Here are made-up elements, facts about them, and rows of numbers that follow some of those facts. Name the element behind each unnamed row.

Some rows with their names:
paplur: [ -6  -3  -1   5  -5  -9   2  -7   4  -4  -5   1  14   9   8   4  -5  -5
   7  10  -2   3  13  -1  13   4 -42  19  -2   9  13   4  -6  10   3   0
  -4  -5   0  -3 -22   6]
kiles: [ -1  10  -1   1  -5   0  -5  -9   1   0  22 -11   1  13   1   6   8  -7
  -1   1  -5  -4  10  -5   6   0  -9   7   4 -13   5   0 -19   2   2  -2
  -1   2  -2   7 -16  12]
ruton: [  1 -35   6  -3  11  11  31   8  -2  -5  -7  47  11  -6   2 -10 -29  17
  44 -40   7  11 -37 -19 -47   2  22 -29 -37  31 -16  12   3   9   1   4
  21  21  -5  -4  85  -9]
skebrel: [ -2   8  -1   0  -5   2  -7 -10  -1  -2  16 -14   6  13   1   5   9  -8
  -7  -1  -5  -1   5  -4   7   0 -11   6  10 -11   4   3 -13   4   1   0
   0   1  -3   5 -16   5]
paviska: [  2  14  -1  -2  -4  -5  -3 -10   3  -6   5 -17  -2   9   6  11   8 -10
  -2   9  -6   2   2  -7   5   3  -7   9   1 -10   5   0  -7   3   4   1
  -3  -6  -2  -1  -6  -5]
treskon: [ -3  16  -2   1  -1  -4  -3  -9   5  -2   8 -13  -1   8   9   6   2  -5
   5   0  -2   2  12   1   6   1  -6  10  -1  -9   7  -1 -10   4   1   1
   1  -6   1   2 -14  -2]
trodon: [ -1  10  -2  -1  -3  -4  -5 -12   6  -1   8 -19  -1   8   5   5   3  -5
  -4   0  -3   5   9   1   5   2  -1   9   3 -14   5   2  -6   3   1   2
   0  -7  -1   2 -12  -4]
kludastir: [ -4  -1  -3   0  -8  -5 -17  15  -4  -2   3  13   7 -13 -20 -13   3   8
   6   7  -6  -2   1  -8   7  -3  -3  -2   5   4  -8   8   5 -14  -2   2
   1   9   1   6   2  -9]
zolom: [  3 -64  12  -1  14   7  17   5  -7   5 -11  50  -2 -19  -5  -3   4  14
  13 -35  18  -7 -45 -17 -23  -3  28 -27 -13  25 -20  -2  30  -3  -4   1
  15  16  -1 -14  12  24]
lugre: [  0  12  -2  -1  -6  -3  -4 -11   6  -1   7 -16   0  10   4   6   5  -6
  -6   3  -2   2   8  -3   5   2  -7   7   1 -13   4   2  -8   6   2   1
  -3  -6  -1   0 -12  -4]
demem: [ 11 -20   7   1  19  21  22  -1 -16  12 -11  -7 -14   2   8   4  -4  -5
 -34   0  10  -8 -17  33  -5  -2  10  -9  17  12   5 -18   8   3  -4  -9
  -4  -5  -2  -5  -5  38]
gova: [ 15 -21   8   3  15  19  23  -1 -11  14  -3  -4 -22   2   6   6  -3  -5
 -35   6  11 -14 -11  30  -7  -3  15 -10  11   6   3 -20   1   0  -2 -12
  -7  -3  -2  -4  -6  48]
suskos: [ -1   9  -1  -1  -4   2  -7 -10  -2  -4  15 -15   4  13   1   7  10  -9
  -5   0  -7  -1   1  -6   7   1 -11   7  11 -10   5   3 -12   2   2   0
   1   0  -4   4 -14   5]
balum: [ 15   3   1   2  10  28  26   6 -18  12  -5 -23  -9  11   0  -4 -22  -6
 -44  17  -1  -4  -7  43 -13   0  -1 -11  16   8   7 -11 -14   6  -1 -13
 -12  -2  -8   5  38  28]
favego: [  9 -20   6   0  11  17  18  -7 -10   8  -2  -5  -7   8   6   6  -2  -5
 -26  -6   7  -6 -18  16  -9  -1   7 -11  10   5   1  -9   0   6  -1  -7
  -1   0  -5  -4   2  30]
rero: [ -6  -1  -2  -1   2  -3 -13  17  -6  -5   6  10   3 -18 -14 -15  -5   8
  21  -1  -9   2   6   3   6  -3  12   4   3   8  -3   6   8 -22  -4   5
   9   8   4  11   8  -6]
nutrugik: [ -2   3  -3   0  -8 -11 -13  16   4  -2  -6  12   1 -16 -16 -11   0   9
   9  13  -3   0   7  -8   5  -1   3   0  -6   2  -8   6   8 -13  -1   2
  -3   3   4   3   7 -17]
reklik: [  0  13  -2  -1  -5  -3  -4 -11   6  -1   6 -16   0  10   5   6   5  -6
  -6   3  -2   2   9  -3   5   2  -7   7   1 -13   4   2  -9   6   2   0
  -2  -6  -1   0 -11  -5]

How the elements are related:
pomi: pazem geskir; sopar a
sevofil: tovul gofal,gradal; kibraskos gigir; sopar b
drulesal: sopar a
lugre: sopar a
pubak: tovul grelil; sopar a
skeplo: tovul nipi,grelil,gradal; sopar a
plamesil: kibraskos drogesas; pazem paplur; sopar a
vigem: sopar b
grafu: pazem meguk,maflik; sopar b
ruton: tovul grelil; pazem trazan; sopar b
treskon: pazem tobu; sopar a
kipun: kibraskos disulos,paviska; pazem maflik,flegrok; sopar b
flubo: pazem tremes; sopar a
gradal: sopar a
kadir: pazem gova; sopar b
leplu: pazem vetrarom; sopar a
gofal: kibraskos disulos,trenafli; sopar b
gradran: sopar b
paviska: sopar a
tropogrin: tovul nipi; pazem klorima; sopar a
gratrufan: sopar a
plustor: sopar a
nipi: sopar a
masos: tovul gedros; sopar a
groklam: tovul buzasi; sopar a
zutu: tovul gradal; pazem poklos; sopar a
grubrek: pazem plaflu; sopar b
vugra: kibraskos flebri,gedro,tozok; pazem stetram; sopar b
nadra: kibraskos todru; pazem pustos; sopar a
brinin: tovul nipi,rero; kibraskos steflim; sopar a
reklik: sopar a
berur: tovul nagos; kibraskos skabrar; pazem vetrarom,plaflu; sopar b
poklos: tovul grelil,pubak,rero; sopar a
trabres: sopar a
klikam: tovul grelil,pubak; sopar a
vuskil: sopar a
brulor: sopar b
plosan: tovul pubak; sopar a
steflim: tovul demem; sopar b
kikli: pazem kule,rero,geskir,trodon; sopar a
vokla: tovul grelil,grubrek; sopar a
todru: pazem plamesil; sopar b
plitigrum: kibraskos vedrak,disulos; sopar a
brorar: kibraskos kleploflal,drogesas; pazem gratrufan; sopar a
pluklu: pazem plamesil,todru; sopar a
plikes: tovul gedros; pazem trabres; sopar a
vedu: sopar a
griklem: kibraskos pluplas; sopar a
klidate: kibraskos flolal; pazem vigem; sopar b
rize: pazem plamesil,kone; sopar b
tremes: pazem brulor,grasil; sopar a
zolom: tovul grelil,gradal,nagos; kibraskos lumel; sopar b
gaski: tovul zoflo; sopar b
stenir: tovul sufla,kadir; sopar a
lumel: pazem gratrufan; sopar a
vaklol: sopar a
tribeste: kibraskos plegrer; sopar b
flepleler: pazem sedruklir; sopar a
grafli: pazem lugre; sopar b
balum: tovul flegrok; kibraskos trazan; sopar a
vodri: tovul nipi; sopar b
plugran: tovul gradal; sopar a
mepe: sopar a
gokluful: kibraskos gaski,dridrum; sopar a
sestum: pazem zoflo; sopar b
zoflim: sopar a
viban: kibraskos pustos,buzasi; sopar a
gedro: sopar a
vetrarom: sopar a
pudem: kibraskos paviska,grasil; pazem batron; sopar a
piflus: tovul gratrufan,gradal; kibraskos zoflim; pazem pluplas; sopar b
tumom: pazem drusas; sopar a
paflo: pazem vokla; sopar a
neplis: tovul brinin; pazem gofal,trabres,kadir; sopar a
paplur: pazem pluklu; sopar a
vobuk: tovul grelil,pubak; kibraskos buzasi; pazem gedro; sopar a
trodon: sopar a
kule: pazem rero; sopar a
gova: tovul zutu,troden; kibraskos sufla,kone; sopar a
zoflo: sopar a
beklas: kibraskos vedrak; sopar a
stodor: sopar b
fluklel: sopar a
foplur: kibraskos skabrar,dutrus,neliku; sopar b
mekal: kibraskos lugre,drulesal; sopar a
sufla: tovul flegrok; sopar a
plene: sopar a
vedrak: pazem ruton; sopar a
demem: tovul stenir,zutu; kibraskos nipi,gratrufan; pazem flolal; sopar a
gusken: sopar b
flaplun: kibraskos flolal,vedrak; sopar b
plegrer: tovul gradal,grubrek; sopar a
nefla: kibraskos batron; sopar b
roflo: kibraskos fosek,treskon,tropogrin,sufla; sopar b
trazan: sopar b
toskol: sopar a
tobu: pazem suskos; sopar b
drogesas: pazem dridrum; sopar b
dosi: tovul ruton; kibraskos lumel,maflik; sopar a
kleploflal: sopar a
nagos: sopar b
meguk: pazem kipun; sopar b
maflik: pazem kipun; sopar a
pluplas: tovul plugran; sopar b
vuzem: sopar a
flolal: sopar a
fosek: pazem zanal,dosi; sopar b
rero: kibraskos plene; pazem trodon; sopar b
drusas: kibraskos brulor,bazo; pazem zuplisa; sopar a
zanal: kibraskos treskon,trazan,meguk,maklan; sopar b
disulos: sopar a
kludastir: kibraskos zoflim,vetrarom,trodon; sopar b
plutrigi: tovul grelil,sevofil; sopar a
trerus: tovul skeplo,plugran; sopar a
dridrum: pazem vodri; sopar a
feplas: kibraskos fosek; sopar a
klorima: kibraskos mepe,zeskon; sopar b
neliku: sopar b
tredrem: kibraskos plugran; sopar a
ruskas: tovul grelil; kibraskos plikes,plegrer,ruton; sopar b
kone: pazem paplur; sopar b
fiduran: sopar a
pustos: tovul troden,flegrok; sopar a
favego: tovul grubrek,gova; kibraskos gradal; sopar a
sezul: tovul grelil; kibraskos gigir,kadir; sopar b
gigir: tovul flegrok; sopar b
suzo: kibraskos plosan; sopar a
gedros: kibraskos pomi,rize,pluklu; sopar b
maklan: pazem trenafli; sopar a
gatral: pazem feplas; sopar a
dutrus: tovul zolom,sufla; pazem plitigrum; sopar b
kedrer: kibraskos plaflu; pazem sezul,stipuzok; sopar b
geskir: kibraskos vedrak,nagos; sopar b
trenafli: sopar a
bazo: pazem sedruklir,buzasi; sopar b
bitun: sopar b
skesek: pazem vigem,klidate; sopar a
buzasi: sopar a
tozok: sopar b
stetram: kibraskos stodor; pazem vugra; sopar a
troden: tovul zutu,nagos; pazem tozok; sopar a
plaflu: pazem leplu,berur; sopar a
gabrar: pazem gofal; sopar a
suskos: kibraskos grafli,dridrum,grasil; sopar a
seplustan: sopar b
zuplisa: sopar a
flebri: tovul tumom,grubrek; pazem gatral; sopar a
stipuzok: sopar a
skebrel: kibraskos vuskil,klikam; sopar a
batron: sopar b
flegrok: kibraskos nutrugik; pazem meguk,grafu; sopar a
limubruk: kibraskos vigem,vetrarom; sopar b
zeskon: sopar a
kiles: kibraskos kone; sopar a
grasil: pazem piflus; sopar a
sedruklir: sopar a
skabrar: sopar a
grelil: pazem trenafli,maklan; sopar b
nutrugik: sopar b

Which element is each row?
No name comes twice in this set of rows, the named rows included.
[  8 -31   6   0   9   1   9  15  -4   7 -23  27 -15 -25  -9  -8  -3  12
  -6   3  12  -6 -18   8  -8  -3  24 -15  -5  18 -12  -8  30 -12  -4  -2
  -1   1   4  -9   9  11] | pluplas
[  6 -28   7  -3   9  13  30 -17   2   1   0  11   1  14  16   9 -11   0
   7 -31  11   5 -28 -11 -32   4  12 -18 -20   7  -4   1  -5  21   3  -1
  11   5  -7 -10  37  11] | plutrigi
[ -6  -3  -2   6  -8 -18  -5  21   4  -4  -6  30   5 -17 -11 -12  -9  11
  29  18  -3  -3  18  -6  10   0 -23  10 -15  19   0   4   3 -12   1   0
  -4   6   6   3  -2   0] | kone
[ -2 -31   8   0   4 -14  -9 -24  12   3  -2   9 -12  -6  14  21  37  -4
  -4 -19  18 -10 -10 -19  16  -1  14   6   2 -12  -3 -10  27   0  -3   4
   5 -12   7 -18 -81  21] | gradal
[ -6   1  -3   1  -4  -5 -15  18  -5  -3   3  15   7 -14 -16 -12   1   7
  14   5  -7  -2   4  -6   8  -3  -1   1   3   7  -6   6   5 -15  -2   3
   2  10   3   7   1  -8] | kedrer
[  7 -21   6  -3   9  16  34 -16   1   0   2   9   4  18  15   6 -19   0
   9 -30   8   8 -28  -9 -39   5  10 -20 -21   9  -4   4 -12  24   4  -2
  11   8 -10  -6  56   7] | poklos
[ -9 -14   0  -3  -2  -5   7   5   7 -13   7  38  19  -2  -2  -9 -17  14
  61 -35  -2  13 -17 -37 -30   3   9 -14 -36  15 -14  21  -5   6   3  10
  22  21  -3   2  62 -28] | grelil
[ -1   9  -1  -1  -4  -5  -5 -12   7  -1   6 -14  -1   7   5   7   8  -5
  -4   2   0   1   7  -4   7   2  -4   7   2 -13   4   1  -4   4   1   1
  -2  -7   0  -1 -20  -2] | gratrufan
[  9 -23   4   0   8   5  13  19  -5   7 -22  22 -12 -22 -11 -11 -11  11
  -7   8   9  -4 -16  12 -12  -2  20 -17  -6  18 -11  -6  21 -10  -3  -3
  -4   3   2  -6  27   7] | vodri
[ -3  13  -1  -1   3  -3  -4 -11   4  -4   8 -17  -2   5  11   5  -1  -5
   7  -6  -4   7  12   7   7   1   5  13   3  -9   9   0  -4  -1   0   4
   6  -8   2   4 -14  -4] | kule
[  0  13  -2  -1  -4  -4  -3 -10   5  -4   6 -18  -1   9   5   8   6  -8
  -3   5  -4   3   7  -3   5   2  -4   9   1 -12   5   1  -8   4   3   2
  -2  -7   0   0  -9  -5] | trenafli
[ -2  -4  -2   0  -6 -11 -10  16   3   0  -9  13  -2 -18 -14 -12   2   8
   4  13   0  -1   8  -4   4  -2   7  -1  -4   2  -8   2  13 -13  -2   3
  -5   4   5   0   4 -14] | nagos
[ -8  -4  -3   1  -2  -5 -15  18  -5  -2   3  14   7 -14 -14 -15   1   7
  14   2  -6  -1  11  -1   7  -5   5   2   4   6  -4   6   6 -16  -4   4
   3  11   5   8   2  -9] | klidate
[  8 -61  17   0  20   0  14 -22   4  13 -19  21 -25 -13  19  23  30  -1
 -21 -25  32 -16 -33  -3   2  -3  32 -10   2   4  -6 -23  44   2  -5  -2
   4 -13   5 -29 -71  46] | plugran

The same elements again, as new rows of numbers:
Known rows:
vigem: [ -1   0  14   4   7   0  13 -13  32 -17  18 -30 -49 -19   4  14   0   4
   8 -11   0  15   9 -17   7 -29  -3 -10]
kikli: [  1  12  -9  13  -2  -1  20  15 -19 -22 -15  18  18 -10  -2 -19 -13   1
 -11 -27  -3  25  19 -12   2  19   2  -7]
foplur: [ 10   0   7  15  10 -17 -23  19  15 -12  19 -15 -25 -23  13  19   1  -2
  12   4  -2   9  21 -27   5 -33   1   1]
gedros: [  9  -2   4  14  15 -15 -21  16  15 -13  17 -14 -22 -26  11  20   1  -1
  11   3   2   5  17 -27   4 -34  -2   1]
bazo: [ 34   5  -3  14  -2 -12   8  18  13 -29  -9  11 -33 -36   7  28  18   1
  -7   6  -9  14  24 -23   1  -9  -4  -7]
gradal: [ -8  36  -7  -2  10  -2  39  30   3  -8   9   2 -14   6  11 -17 -25  -9
 -44 -18   3  -6  50  15  28  11   8   0]
skebrel: [-15  11  -4   5   9 -17 -12  19 -11 -10  20  -5  36  -4  -4 -15 -13  -7
  -3 -24  -2  14  22 -12   5   1   7 -11]
disulos: [  5 -20  -6 -14 -20   3   9  15   1 -28  10   1  23   4 -30 -14  10  -2
 -16 -25  -8  26  12   7   2  17  10  34]
brorar: [  9  18 -10  11   6 -26 -15  37 -21 -20   5  16  45 -18  12 -19  -7  -6
 -10 -12  -9  12  30 -13  -5   7   5 -17]
todru: [ 12   1   6  11   1  -3  10   2  21 -21  -1  -6 -42 -30   8  21  10   3
   1  -4  -3  15  14 -23   5 -24  -5  -6]
plitigrum: [  6 -10   3 -12  10 -33 -22  10  40 -24  79   6  44  19  -6 -13   0  22
 -25   7 -18  17  45  19 -24   4  10   9]
tozok: [ -1  -2  12   2   2  -4  11 -10  36 -20  20 -29 -51 -22   2  19   5   3
   5  -9   2  15  12 -15   5 -29  -3 -10]
kone: [-12   8 -21  14  11  -2  20   0  20  -2   3   8 -27 -21   3  70   6   5
  -3 -20  16  22  13 -25   0 -31  -7   5]
ruton: [ -1  65  -2  11 -12  44 -37  -6  55   3  -6 -33 -42 -19   9  15  23  -4
   1  43  -9  45 -29 -18 -12  37 -17   9]
toskol: [ -9  12  -4   2  -1  -8  16   3  -2 -19   5  -1  15  -5 -14 -14  -9   1
 -12 -27  -5  19  21  -5   2  14   4 -18]
vokla: [-40  63  -3 -10  -5  20 -16 -15  44   3  17 -35  14  -2 -14 -20   2  -7
 -28  15  -1  21 -11   9 -12  49  -9 -10]
meguk: [  9   2   2  12   1   1  16  -1  24 -18   1 -10 -43 -25   9  25   4   5
   4  -7   2  19  13 -22   5 -25  -4  -3]
gova: [-64  37 -21  14  36 -10 -29 -17   5  37  23 -26  21  22 -57  14 -41  -5
 -45  11  41 -45   8 -14  -6  20  -2  31]

Which element is each row?
No name comes twice in this set of rows, the named rows included.
[-20  50 -20  12  22  38  28  29  -2   8 -23   9 -13   6  25 -49 -71 -10
 -54  15  20 -32  12  19  13   8  -7  42] | zutu
[ 25 -31  -1  -3  -7  -1 -27  30  15 -20  18 -14 -17 -16   7  19  15  -9
  10  -1  -3  17   4 -14   7 -38   7  47] | kipun
[ -4  15 -19  16   1  -1  22  11 -20 -14 -12  23  25  -5  -2  -2 -17   4
 -10 -34   3  26  19  -9  -3  14   0  -5] | treskon
[ -9  61  -5   7  16  20 -45  27  46  12   9 -34 -37 -19  30   6  -4 -21
 -18  58  -2  -7   6 -10  10   6 -11  25] | zolom
[-34  17 -24   8  20 -19  -6  17  -7   5  23   4  45   4  -5  24 -18  -3
  -6 -36  12  16  24 -11  -2  -5   7  -3] | kiles
[-37  15  -8  -2  15 -22  -7   4   6   1  40 -17  35   4  -3   6 -15  -3
  -5 -33   8  14  22  -4  -2 -11   8 -14] | feplas
[ 33   2  16  28   0 -15  -6 -11   6 -14   5 -14 -65  -3 -34  20   9  13
  -4   6   0   3  31 -38   7   7   4   3] | kadir
[-15  60  11   2   5  14 -65  -2  70  12  36 -54 -22 -18  18  16  22  -9
   2  50  -6  24 -16 -13 -11  11 -11  -2] | sezul
[-37  23 -12   4  12  10  -6 -15   7  -7 -13  -8  28 -19 -36 -33 -26  -1
 -30  14  13 -24 -16  -6 -20  22 -14  -1] | stenir
[-34  69  -9   1 -12  30 -25  -4  35   1  -7 -24  24  -6 -14 -18  10 -10
 -19  19  -9  40 -18  -4 -11  66 -10  -4] | klikam

Now the same elements, written a new way:
Some elements and their rows:
vaklol: [ 13  -9  -1  15  -2  -9  18 -16  23  12  -9   1   0 -19  13   6   0   8
 -13   1 -36   5   4  -8  11 -11   0  -4   5  30 -20  -3 -11  -4   2  29
 -23 -10   0   6   4  30 -24  10]
nipi: [ 15 -11  -4  15  -5 -10  15 -16  18  13  -7  -9   2 -17  15   5  -1  10
 -12   1 -41   2   4 -11  13 -20   2  -4   5  28 -20  -6  -5  -7   2  28
 -22 -14   0   4   3  27 -29  10]
demem: [ 25 -15   0  21 -11  -9  14 -28  15  12  -3 -11  11 -16  30   6  -9  28
  -2   0 -43   1  19 -13  15 -64 -13   7   1  14 -18 -21   4  -2  -7  23
 -27 -28  32 -10   7  24 -25   7]
steflim: [ 13 -10 -11  14  -4   1  12 -20  28  14   8 -14  13 -23  22   5 -14 -19
 -14  14 -26 -13  -3 -15   9 -36  10   9  -6  19 -19 -11   6   5 -14  24
 -21 -10  -8  -3  11  23 -25  19]
skeplo: [ 26 -10  -6  12   8   1   7 -34  -5  25   9 -45  21 -19  23  -3 -20  53
   5  -5 -49 -11  -5 -31  33 -57  -5   9   0  33 -38  -4 -14 -27   6   3
 -21 -58   4  -2 -11  30 -48  12]
berur: [ 30 -16   2  12  -5   1  19 -40  31  16   5  -3   3 -16  38  -3 -30 -22
  -7  16 -57 -25  16 -19   1 -40 -13  17 -14  11  -9  -7 -14  10 -11  33
 -21 -19 -16   6   9  27 -18   9]
vetrarom: [ 11 -14   2   9 -18 -12  20 -23  24   4 -11  -2   1  -7   7  -1  -4  -9
 -17  -1 -39  -4   2 -10  18  -4  -3  -5   3  28 -16  -6 -29 -11  -6  37
 -20 -13  -3   9   1  27 -22  -2]
sevofil: [ 17 -18  -6   4   9  11 -21 -13   4  22  15 -48  26 -11  32  -2 -30  18
   2  16 -44 -12   4 -30  14 -60   7  -3  -7  14 -22  -4   0   1  -4  21
 -16 -21  25  -3 -10  28 -51  31]
vobuk: [ 29   2   3  26  -1   0  53 -58  20  19   7  14   3 -43   8   4 -11  42
  -6  -9 -20 -13 -10 -24  28 -42 -17  33  -4  44 -41   6 -27 -27   3  -1
 -33 -61 -34  -1   7  37 -12  -2]
ruskas: [ 19   5  -5  17  19  10  41 -48  29  23  20   8  16 -49  13   3 -24  12
  -9  10 -13 -25 -24 -25  24 -33  -2  37 -13  43 -42   8 -28 -13  -7  -3
 -30 -48 -45   1   7  35 -16  15]
fosek: [ 21  -3  -2  19 -28   8  20 -31  27  -2   3   0  -1 -21  15   6 -11 -23
 -19   6 -14  -5   4 -16   2 -19  11   4  -9  13 -13   5   6   6  -3  31
 -19   6 -12   3   8  33 -13  21]
kone: [ 21  -1  -2  13 -32   1  22 -24  38   0   5 -16   5 -25  10   8 -10 -29
 -16   5 -25  -4  12 -22  -7 -24  14   7  -8  13 -15   8  -7   3   5  19
 -20  21   0  -3   8  34  -6  19]
plene: [ 13 -10  -3  15  -6 -10  18 -15  22  12  -9  -2  -1 -19  12   6   1   6
 -15   0 -37   4   4  -9  11 -12   3  -4   6  30 -20  -2  -7  -6   2  29
 -22 -10  -4   6   4  29 -25  10]
brulor: [  8 -10  -6  12  -5   2  13 -14  32  12   4  -2   4 -24  13   6 -10 -25
 -19  15 -21  -9  -3 -13   3 -15  13   3  -5  23 -16   1  -1   7  -8  31
 -20   3 -16   5   9  28 -22  22]
kikli: [ 16 -15   8  24 -23  -4  21 -25  20   8  -9  11  -8 -20   9   9   1  19
 -13  -3 -23   6  13 -12   8 -30  -5  -2   5  26 -16   0   4  -2   2  33
 -25 -15   5   1   6  34 -16  12]
fiduran: [ 12  -9  -1  15  -1  -9  18 -16  23  13  -9   0   0 -19  13   6   0  10
 -14   1 -35   5   4  -8  11 -11   1  -4   5  30 -20  -3 -11  -4   2  29
 -23 -10   0   6   4  30 -24  10]
flebri: [ 24 -15   0  21 -20  -7  20 -28  14  12  -4  -8  -1 -18  18   6  -4  22
  -7  -3 -36  -1  12 -18  13 -49  -6   5   2  21 -19  -7   3 -10   0  25
 -24 -25   6  -4   5  27 -26   7]
klidate: [  9 -11   9  20  -9   7  16 -23  34  13   4   9   2 -20  13   9 -17 -13
 -16   5  -3  -4  11 -17  -1 -30   4   4  -5  17 -12   4   1  10  -7  34
 -21  -1 -11   4  14  35  -6  21]

Which element is each row?
No name comes twice in this set of rows, the named rows included.
[  6 -14   2  13 -20  -8  16 -19  22   4  -9   3   4 -13   2   4   1   4
 -17  -1 -22   2   0 -10  20 -11   1  -7   6  31 -18  -6 -16  -9  -6  34
 -22 -13   8   4   2  29 -22   6] | trodon
[ 16 -13   6  24 -20  -8  23 -21  21  14 -10  -7  -7  -9   9   8  -3   6
 -14 -16 -17   5  16 -17   7 -27   3  -3   7  22 -14  -1   5 -11   4  32
 -18 -13 -17   6  12  32 -13   4] | vedrak
[ 21  -9  -8   9  13  12   4 -32   8  25  22 -38  27 -26  27  -2 -32  24
   2  11 -34 -22 -11 -33  24 -61   2  17 -11  26 -35  -1 -10 -12  -6   5
 -21 -44  -4  -4  -5  30 -41  23] | zolom
[ 23 -13   2  22 -18  -7  22 -29  18  11  -5  -2   1 -19  18   6  -4  21
  -8  -3 -33   0  14 -14  13 -47  -9   6   2  21 -18 -10   0  -6  -2  25
 -26 -25  10  -4   8  28 -20   6] | neplis
[ 26 -14   9  15 -13 -10  26 -33  26  12 -12   8 -11 -12  22   1  -9  -1
 -12   0 -53  -4  19 -12   4 -16 -14   2   1  22 -11   1 -21  -2   4  37
 -22 -14 -11  11   5  32 -17   0] | leplu
[ 16  -6   0  10 -25  -2  19 -17  44   8   5 -13   5 -27   7  10 -11 -29
 -15   8 -29  -6  16 -24 -12 -34  12  10  -6  17 -14   9 -13   2   4  17
 -23  23   3  -4  11  33  -6  16] | todru
[ 15  -2  -8  15 -13   5  16 -23  27   2   3  -8   6 -21  16   5 -10 -28
 -20  10 -20  -6  -5 -11   7  -5  16   0  -8  19 -18   1   2   6  -4  29
 -17   5 -16   6   6  30 -19  24] | trazan
[ 24   0  -4  13   3  -8  28 -12  20   8 -11  23 -15 -24  10   6  -4  22
 -14  -4  -6  15   5 -14  10 -42  -3   0   3  11 -11   8  -6 -12  -1  35
 -27   3  -3   1   9  26 -41  -8] | maflik
[  3 -12  -1   9 -16   3  12 -17  33   4   4   2   8 -17   5   4 -12 -28
 -20  13 -10 -11  -7 -14  10 -14  11   1  -5  24 -15  -1 -12   4 -14  35
 -20   1  -5   4   6  29 -18  17] | vigem
[ 26   9  -8  13  -4   7  25 -20  26  -3   2  16  -7 -27  15   6 -15 -12
 -19   4  10   6  -3 -15   5 -33  10   4 -11   1 -10  12   1   1  -8  34
 -22  18 -13   2  10  28 -32   7] | meguk
[ 17 -11   7  19 -13  -7  22 -23  24   9  -9  14  -5 -20  13   8  -2  17
 -12  -1 -29   7  14 -12   6 -26  -8  -1   3  25 -16   2 -10  -2   3  31
 -26 -11   8   3   5  34 -17   9] | nadra
[ 28 -17  -5  22 -16 -11  13 -27  12  11  -2 -22  12 -14  31   5  -8  25
  -2  -3 -45  -3  19 -14  18 -71 -10   8   1  11 -18 -27  13  -5  -9  22
 -25 -32  30 -13   9  20 -28   5] | troden
[ 27   9  -6  23  12  -1  60 -60  17  24  11   3  10 -48   4   1 -12  40
  -7 -10 -20 -20 -28 -25  39 -27 -11  39  -4  55 -53   6 -35 -37   4 -12
 -32 -74 -58   2   5  35 -16  -3] | pubak

